cols: A V M N B D
[ 46  -3 -49   5  14  49]  (152)
[ -2  43  15 -46  13   1]  (21)
[  9  29  17 -39 -17  13]  (16)
[15 27 -1  0 -8 57]  (41)
[-21 -14  -6  29 120 -44]  (151)
[ 36  29  17 -39 -17  13]  (80)
[ 29 -21 -14  19  35  15]  (87)
[  1 -54  57  12  -6  47]  (173)
[  5 -49  49  14  -3  45]  (123)
[ 29 -21 -14  -6 -15  21]  (142)
then: [ 29 -21 -14  -6]
[-15]
perm: [ 45   5  14 -49  -3  49]
(123)

cols: H Z K T L
[-50 -93  -6  -6 -51] : (136)
[-50 -93  -6   5  24] : (75)
[ 7 27 -5 -2 22] : (52)
[10 21  7  5  4] : (88)
[  6  17   6  10 -13] : (115)
[-50  -6  -7 -93 -51] : (144)
gone (136): [-93 -51  -6  -6]
[-50]
perm: [-51 -50  -6  -6 -93]
(136)
col: [  4 -13]
L

cols: F G C Y
[-22   7 -48   1] = (19)
[ 20 -39  15  -5] = (77)
[ 60  78 -22   0] = (81)
[ 60   7 -22   0] = (122)
[-39  14  -5  20] = (6)
then: [  7 -22]
[0]
then: [14 -5]
[20]
perm: [ 20  -5  14 -39]
(6)
then: [-39  14]
[-5]
gone (122): [ 7 60  0]
[-22]
col: [60 60]
F

cols: S R E Q
[ 6 45  0 -3]  (114)
[  0  -7   0 -10]  (130)
[-7  0  0  0]  (61)
[ 0 -7  0  1]  (128)
q: [-7  0  0  0]
(61)
perm: [-7  0  0  1]
(128)
q: [ 0 -7  0  1]
(128)
col: [ -3 -10   0]
Q

cols: mefu nufuf kideg vame Zike riv
[-13 -12   9   1   3  -5] = (94)
[-34 -15  16   2  47  16] = (153)
[-27  20  18  21  18  -4] = (108)
[ 17   0  -2   4  15 -14] = (93)
[ 61 -16   6 -56 -27   6] = (13)
[ 47   2  16 -34 -15  15] = (113)
[ 5  8 -9 -1 -8 11] = (66)
[ 47   2  16 -34 -15 -13] = (104)
[ 36 -37 -44 -41  27 -13] = (56)
[ 73  18  13 -72  28  -1] = (204)
[  6 -29 -44  39 -30  -4] = (132)
[ -7 -13  -7 -17 -23  -2] = (79)
perm: [ 15  47 -34  16 -15   2]
(113)
col: [ -8 -15  27  28 -30 -23]
Zike
gone (108): [ 18  18  -4 -27  20]
[21]
perm: [ 16  47   2  16 -15 -34]
(153)
col: [ 20   0 -16   2]
nufuf
gone (132): [ 39 -30 -44   6  -4]
[-29]

cols: fisut gofup gavob nefop Pivu guk koba konin tudov
[ -25   -7   -8   50   -2   44 -122   27   14] = (124)
[  9  -8  -1   9  37  48  21 -54 -50] = (164)
[ 5 25 19 -2 -5 -6 -4 41 -5] = (95)
[ 33 -27 -78  33  -1  28 -69 -91  -9] = (159)
[-14 -27   0 -23   3 -44 -57  40  -4] = (150)
[ -8   9  37 -54  -1  21 -49  48   9] = (74)
[  9 -16 -33   8 -17  -8  52 -59 -40] = (33)
perm: [ -9  33 -69  33 -27  28 -78  -1 -91]
(159)
col: [ -6  28 -44  21  -8]
guk
perm: [ 48 -54 -49   9  21  -8  37   9  -1]
(74)

cols: ketud duzu Daka Bofe digif Nep mapa Viver pazu Kudo
[-63  89   5 -11 -74 -64 -38 -23 -43 -12] -> (44)
[-55 111  32   1 -49  17 -30   1 -12 -28] -> (35)
[-33  69  39  13 -73  -6  10  11   4 -19] -> (120)
gone (44): [  5 -43  89 -38 -12 -64 -11 -23 -74]
[-63]
col: [17 -6]
Nep

cols: J U P X
[-46 -16 -69 100] = (63)
[ 73 -58  -7  -7] = (64)
[ 69 -64  17  -4] = (10)
[-33 -68  31 -13] = (112)
[-47 -26 -80  22] = (129)
[ 55  37 -77  46] = (47)
[ 57 -58  59  24] = (134)
[ 50 -13  50 -44] = (70)
[-14 -64  63 -14] = (3)
[-57  42 -52 -42] = (145)
[-49   1 -81 -31] = (116)
gone (116): [-49 -81   1]
[-31]
gone (47): [-77  55  46]
[37]
then: [ 69 -64]
[17]

cols: Bilu begu gadob kelor tig Lev fos luguf
[ -5 -22  -4 -20   4 -27 -58   3] -> (98)
[-21   4  -5 -58  -4 -20 -27   3] -> (50)
[  -2  -42  -43  -34   -2  -58 -121    2] -> (118)
col: [ 4 -4]
tig
q: [-21   4  -5 -58  -4 -20 -27   3]
(50)
col: [-4 -5]
gadob
perm: [   2 -121  -58   -2  -34  -43  -42   -2]
(118)
perm: [-58 -27 -22 -20  -5   4  -4   3]
(98)
gone (118): [ -34 -121    2   -2  -43  -58   -2]
[-42]

cols: Zus fopag sesum tidak Gel Zik paf
[-83 -65 -18  54 -91   0 -27] -> (12)
[-91 -83 -18 -65  54  -1 -27] -> (54)
[-91 -83 -18 -65  87 -52 -11] -> (99)
[-91 -74 -18 -65  87 -52 -11] -> (22)
perm: [-27  -1  54 -65 -18 -83 -91]
(54)
gone (22): [ 87 -52 -74 -18 -91 -11]
[-65]
then: [54 -1]
[-27]
then: [-91 -74 -18]
[-65]
perm: [-11 -91 -74 -18 -65  87 -52]
(22)

cols: pozol Suf Voru Mok zon zesev fiv tefab Reb
[-52   6   1 -66  -3   4 -18  10  12]  (147)
[  15   10 -101   -9   -9    2  -27    5    7]  (137)
[-52   6   1 -66  -3   7 -18  10  12]  (30)
[-51   2  -4 -81   3   5 -17   6  12]  (69)
[58 -4  0 40 57  0 18 -8 24]  (131)
[ -90   15    7 -101   -9   22  -13   17   18]  (92)
[ 50   2   0  65  -9 -12   1   3 -30]  (185)
[ -2  -1 -13 -73   1   6 -11  16 -27]  (24)
[ -90   15    7 -101   -9   22   25   17   18]  (167)
[ 11 -18 -52   6   1  -3   4  10 -66]  (27)
[-37   9   8 -29  -3   3 -21   7  21]  (91)
gone (91): [  7  -3   3   8   9  21 -37 -21]
[-29]
q: [ -90   15    7 -101   -9   22   25   17   18]
(167)
gone (24): [-73 -13   6  16  -2 -27   1 -11]
[-1]
perm: [-66 -52 -18  -3   1   4   6  10  12]
(147)
gone (131): [ 0 40 -4 24 57 18  0 -8]
[58]

